Below are the code and all the weights of a small trained network. Each question names an input and a target symbol and asks about switching units off, where a switched-off unit gives its printed mean instead of its output.

import numpy as np


def w(rows, s, z=0):
    codes = np.array(rows[::2]) - 128.0
    scale = np.full(codes.shape[1], s)
    scale[-1] = z or s
    return codes * scale


def f(y):
    return np.maximum(y, 0)


def softmax(a):
    e = np.exp(a - a.max(-1, keepdims=True))
    return e / e.sum(-1, keepdims=True)


def log_softmax(a):
    a = a - a.max(-1, keepdims=True)
    return a - np.log(np.exp(a).sum(-1, keepdims=True))


def net(x, mask):
    ids = ['Ωαβγμπτ'.index(c) for c in x.split()]
    T = len(ids)
    res = E[ids] + P[:T]
    u = 0
    for l in range(2):
        r = res
        for j in range(2):
            rows = slice(2 * j, 2 * j + 2)
            q, k, v = (r @ M[l][rows].T for M in (Q, K, V))
            z = softmax(np.where(np.tri(T) > 0, q @ k.T / 2**0.5, -1e9)) @ v
            o = O[l][rows]
            res = res + np.where(mask[u + j], z, o[:, -1]) @ o[:, :-1]
        u += 2
        y = f(res @ A[l][:, :-1].T + A[l][:, -1])
        res = res + np.where(mask[u : u + 16], y, B[l][:, -1]) @ B[l][:, :-1]
        u += 16
    return log_softmax(res[-1] @ U[:, :-1].T + U[:, -1])


Q, K, V, O, A, B = {}, {}, {}, {}, {}, {}
E = w([
[72,36,165,124,250,60,177,7],'Ω',
[43,237,143,112,91,107,168,179],'α',
[188,114,76,71,163,126,108,24],'β',
[137,123,97,193,65,32,144,151],'γ',
[31,171,147,67,127,139,47,118],'μ',
[96,80,141,187,113,190,117,103],'π',
[130,79,101,149,85,37,15,111],'τ',
],0.012)
P = w([
[157,54,254,66,82,169,95,117],'0',
[59,113,123,105,26,121,199,103],'1',
[92,123,129,132,67,130,169,155],'2',
[115,125,135,145,94,128,153,180],'3',
[132,128,132,151,114,132,146,203],'4',
[146,135,129,155,132,136,141,215],'5',
[161,142,132,160,149,138,137,218],'6',
[170,153,136,164,165,139,137,215],'7',
[179,158,141,166,182,139,136,206],'8',
[187,171,150,173,195,139,136,197],'9',
[193,184,163,178,215,135,136,175],'10',
[196,196,175,186,233,127,137,157],'11',
],0.0069)
Q[0] = w([
[138,132,75,117,118,44,76,105],'L0H1',
[108,94,108,254,116,143,161,130],'L0H1',
[178,137,103,94,117,151,130,113],'L0H2',
[137,137,134,122,128,131,140,112],'L0H2',
],0.013)
K[0] = w([
[191,88,64,148,106,32,53,65],'L0H1',
[191,41,182,231,92,160,255,129],'L0H1',
[132,153,85,142,133,152,93,157],'L0H2',
[134,139,134,116,97,128,139,94],'L0H2',
],0.0094)
V[0] = w([
[146,137,112,170,180,123,135,85],'L0H1',
[84,80,66,100,136,185,77,137],'L0H1',
[127,109,101,33,107,84,124,161],'L0H2',
[118,134,111,155,248,82,137,138],'L0H2',
],0.019)
O[0] = w([
[44,183,48,74,92,104,121,148,156],'L0H1',
[135,212,144,184,134,63,131,100,108],'L0H1',
[106,173,148,180,117,117,102,31,107],'L0H2',
[177,152,93,255,162,143,10,213,254],'L0H2',
],0.0062,0.0059)
A[0] = w([
[143,142,130,70,113,127,151,57,114],'L0N1',
[54,77,146,73,55,217,6,129,108],'L0N2',
[117,95,174,87,69,120,146,126,196],'L0N3',
[80,75,109,104,127,98,204,62,117],'L0N4',
[66,170,103,102,57,97,109,171,88],'L0N5',
[62,80,126,127,143,90,174,111,119],'L0N6',
[140,69,151,92,165,153,104,103,91],'L0N7',
[199,95,98,105,129,154,134,112,77],'L0N8',
[158,149,90,97,182,125,120,139,93],'L0N9',
[142,96,97,176,90,238,109,58,61],'L0N10',
[101,70,107,143,143,193,175,190,167],'L0N11',
[178,129,111,121,132,116,89,165,83],'L0N12',
[78,88,153,81,105,105,204,42,89],'L0N13',
[146,116,107,90,131,146,130,140,67],'L0N14',
[119,121,66,160,132,136,149,121,131],'L0N15',
[149,151,85,145,166,165,115,147,3],'L0N16',
],0.013,0.0063)
B[0] = w([
[93,161,123,148,161,172,236,96,190],'L0N1',
[57,133,80,134,36,129,137,179,172],'L0N2',
[127,175,126,183,138,130,111,34,213],'L0N3',
[156,227,153,124,98,112,146,61,243],'L0N4',
[107,161,79,141,61,86,137,166,164],'L0N5',
[61,63,106,144,72,133,184,164,237],'L0N6',
[109,156,81,117,74,82,165,193,183],'L0N7',
[154,176,112,98,112,117,172,170,139],'L0N8',
[156,80,129,170,111,191,121,147,175],'L0N9',
[121,160,96,54,51,163,167,229,156],'L0N10',
[157,129,208,156,193,160,123,79,253],'L0N11',
[134,153,128,170,98,186,128,64,203],'L0N12',
[158,60,105,97,160,118,26,250,254],'L0N13',
[123,137,136,139,137,133,149,129,129],'L0N14',
[174,129,134,146,175,151,187,175,197],'L0N15',
[174,154,79,133,68,143,47,53,172],'L0N16',
],0.015,0.0059)
Q[1] = w([
[106,146,91,126,73,127,170,139],'L1H1',
[179,159,131,84,112,134,141,93],'L1H1',
[89,18,121,19,232,94,144,81],'L1H2',
[157,110,100,3,139,151,45,55],'L1H2',
],0.03)
K[1] = w([
[120,100,156,97,99,98,159,117],'L1H1',
[136,135,97,81,139,132,157,87],'L1H1',
[159,183,151,110,4,145,124,85],'L1H2',
[189,170,97,132,109,166,51,145],'L1H2',
],0.037)
V[1] = w([
[106,185,166,106,181,185,153,201],'L1H1',
[105,249,161,130,112,98,72,146],'L1H1',
[186,72,63,118,171,113,71,197],'L1H2',
[149,82,106,91,90,97,151,78],'L1H2',
],0.014)
O[1] = w([
[116,67,169,148,67,100,80,94,178],'L1H1',
[231,63,198,111,86,179,178,118,202],'L1H1',
[1,99,103,90,152,112,201,38,115],'L1H2',
[160,101,124,138,112,191,123,103,3],'L1H2',
],0.0063,0.0051)
A[1] = w([
[71,130,122,103,225,82,108,148,68],'L1N1',
[113,116,103,95,72,86,144,233,45],'L1N2',
[92,182,117,111,32,139,131,175,18],'L1N3',
[81,61,136,118,149,45,106,108,119],'L1N4',
[170,99,129,167,196,112,82,97,87],'L1N5',
[101,149,140,69,96,177,116,182,154],'L1N6',
[124,183,92,94,179,152,205,183,101],'L1N7',
[115,92,170,114,247,131,131,112,107],'L1N8',
[92,89,108,104,71,87,118,124,131],'L1N9',
[131,171,75,36,167,123,166,84,3],'L1N10',
[149,145,151,104,75,139,98,122,161],'L1N11',
[69,165,157,21,118,124,43,93,43],'L1N12',
[90,186,136,116,110,76,116,95,49],'L1N13',
[103,128,163,162,119,175,139,86,97],'L1N14',
[117,134,113,115,79,99,159,226,193],'L1N15',
[67,139,110,99,100,81,221,210,73],'L1N16',
],0.014,0.0051)
B[1] = w([
[154,127,100,95,193,150,156,136,177],'L1N1',
[140,143,123,97,194,78,127,151,204],'L1N2',
[151,111,174,91,110,80,137,129,225],'L1N3',
[75,142,97,102,108,117,137,120,169],'L1N4',
[104,140,172,102,133,133,141,124,216],'L1N5',
[118,122,121,157,114,135,127,121,175],'L1N6',
[140,150,145,98,106,70,122,131,185],'L1N7',
[153,128,104,157,79,128,106,135,175],'L1N8',
[169,153,110,126,142,95,143,131,166],'L1N9',
[155,172,100,90,88,234,141,194,135],'L1N10',
[110,142,118,161,144,142,128,133,196],'L1N11',
[154,2,71,135,111,151,135,122,134],'L1N12',
[180,130,138,128,132,140,119,144,161],'L1N13',
[109,123,103,104,165,102,126,135,206],'L1N14',
[127,129,77,124,98,147,124,93,253],'L1N15',
[105,102,165,183,134,200,109,125,224],'L1N16',
],0.026,0.012)
U = w([
[88,126,102,129,144,129,125,130,143],'Ω',
[154,126,200,131,178,147,94,145,138],'α',
[104,122,118,124,96,155,121,167,2],'β',
[115,138,81,255,99,156,96,128,218],'γ',
[135,78,122,142,119,144,114,148,5],'μ',
[43,100,136,117,77,126,120,130,175],'π',
[128,143,90,142,89,91,107,146,180],'τ',
],0.0073,0.0027)

Each question gives the input, a string of symbols that net reads in full, and the target symbol t.
The units are the heads (2 rows each of Q, K, V and O) and the neurons (one row each of A and B). Each row of codes is followed by its name. A weight is (code - 128) times the scale printed after its matrix; where a second scale follows, it is the last column's (O, A, B and U).
mask holds one flag per unit, layer by layer, with each layer's heads first. A switched-off unit (its flag False) gives its mean, the last column of its rows in O or B, instead of its output. The means were averaged over made-up inputs and are rounded, as every weight is.
A unit's drop is (log p(t) with every unit on - log p(t) with that unit switched off) / (log p(t) with every unit on - log p(t) with every unit switched off).
most important unit: the unit with the biggest drop
k most important neurons: the k neurons with the biggest drops, biggest first
top k neurons in layer l: the k neurons of layer l with the biggest drops, biggest first
heads that matter: for each layer, one digit per head in row order, 1 if its drop is at least 0.15 and else 0, layers parted by /
input Ω Ω π τ β, target τ: top 2 neurons in layer 1 => [L1N16; L1N7]
input Ω τ γ π β Ω γ μ, target τ: 2 most important neurons => [L0N13; L0N11]
input Ω γ γ π π γ β, target β: top 3 neurons in layer 0 => [L0N4; L0N1; L0N11]
input Ω β Ω γ τ μ π τ, target γ: top 3 neurons in layer 0 => [L0N11; L0N13; L0N4]
input Ω β Ω μ, target τ: heads that matter => 01 / 01
input γ α μ π π π Ω Ω β, target τ: most important unit => L0N4
input Ω β Ω π γ β, target γ: heads that matter => 01 / 11
input β Ω Ω Ω Ω β β γ π, target τ: 2 most important neurons => [L0N10; L0N13]
input Ω α π π, target π: heads that matter => 00 / 01
input Ω π π Ω π Ω γ π Ω, target α: 3 most important neurons => [L0N13; L1N5; L1N15]
input π Ω π μ, target μ: heads that matter => 01 / 10
input π π π, target α: heads that matter => 11 / 01
input Ω π Ω Ω π Ω π, target α: heads that matter => 11 / 00
input τ π β γ τ Ω γ Ω β, target γ: heads that matter => 00 / 11
input Ω β Ω γ Ω Ω π τ π τ Ω, target π: heads that matter => 01 / 11
input τ Ω α β Ω γ, target τ: 3 most important neurons => [L0N4; L0N5; L0N13]
input π Ω γ α τ π π Ω α, target γ: most important unit => L0H1
input Ω π Ω α, target τ: heads that matter => 11 / 01
input π β Ω β Ω γ τ Ω γ π Ω π, target Ω: heads that matter => 01 / 01
input γ π Ω α, target α: 3 most important neurons => [L0N4; L0N13; L0N5]
input μ α π π Ω β, target β: 3 most important neurons => [L0N13; L1N10; L0N11]
input π α μ Ω π γ, target γ: top 4 neurons in layer 0 => [L0N4; L0N3; L0N13; L0N6]
input τ τ τ τ π Ω π Ω π μ π τ, target α: top neuron in layer 1 => [L1N5]
input π Ω α Ω τ μ π Ω, target τ: heads that matter => 11 / 11
input π μ μ, target γ: heads that matter => 10 / 11
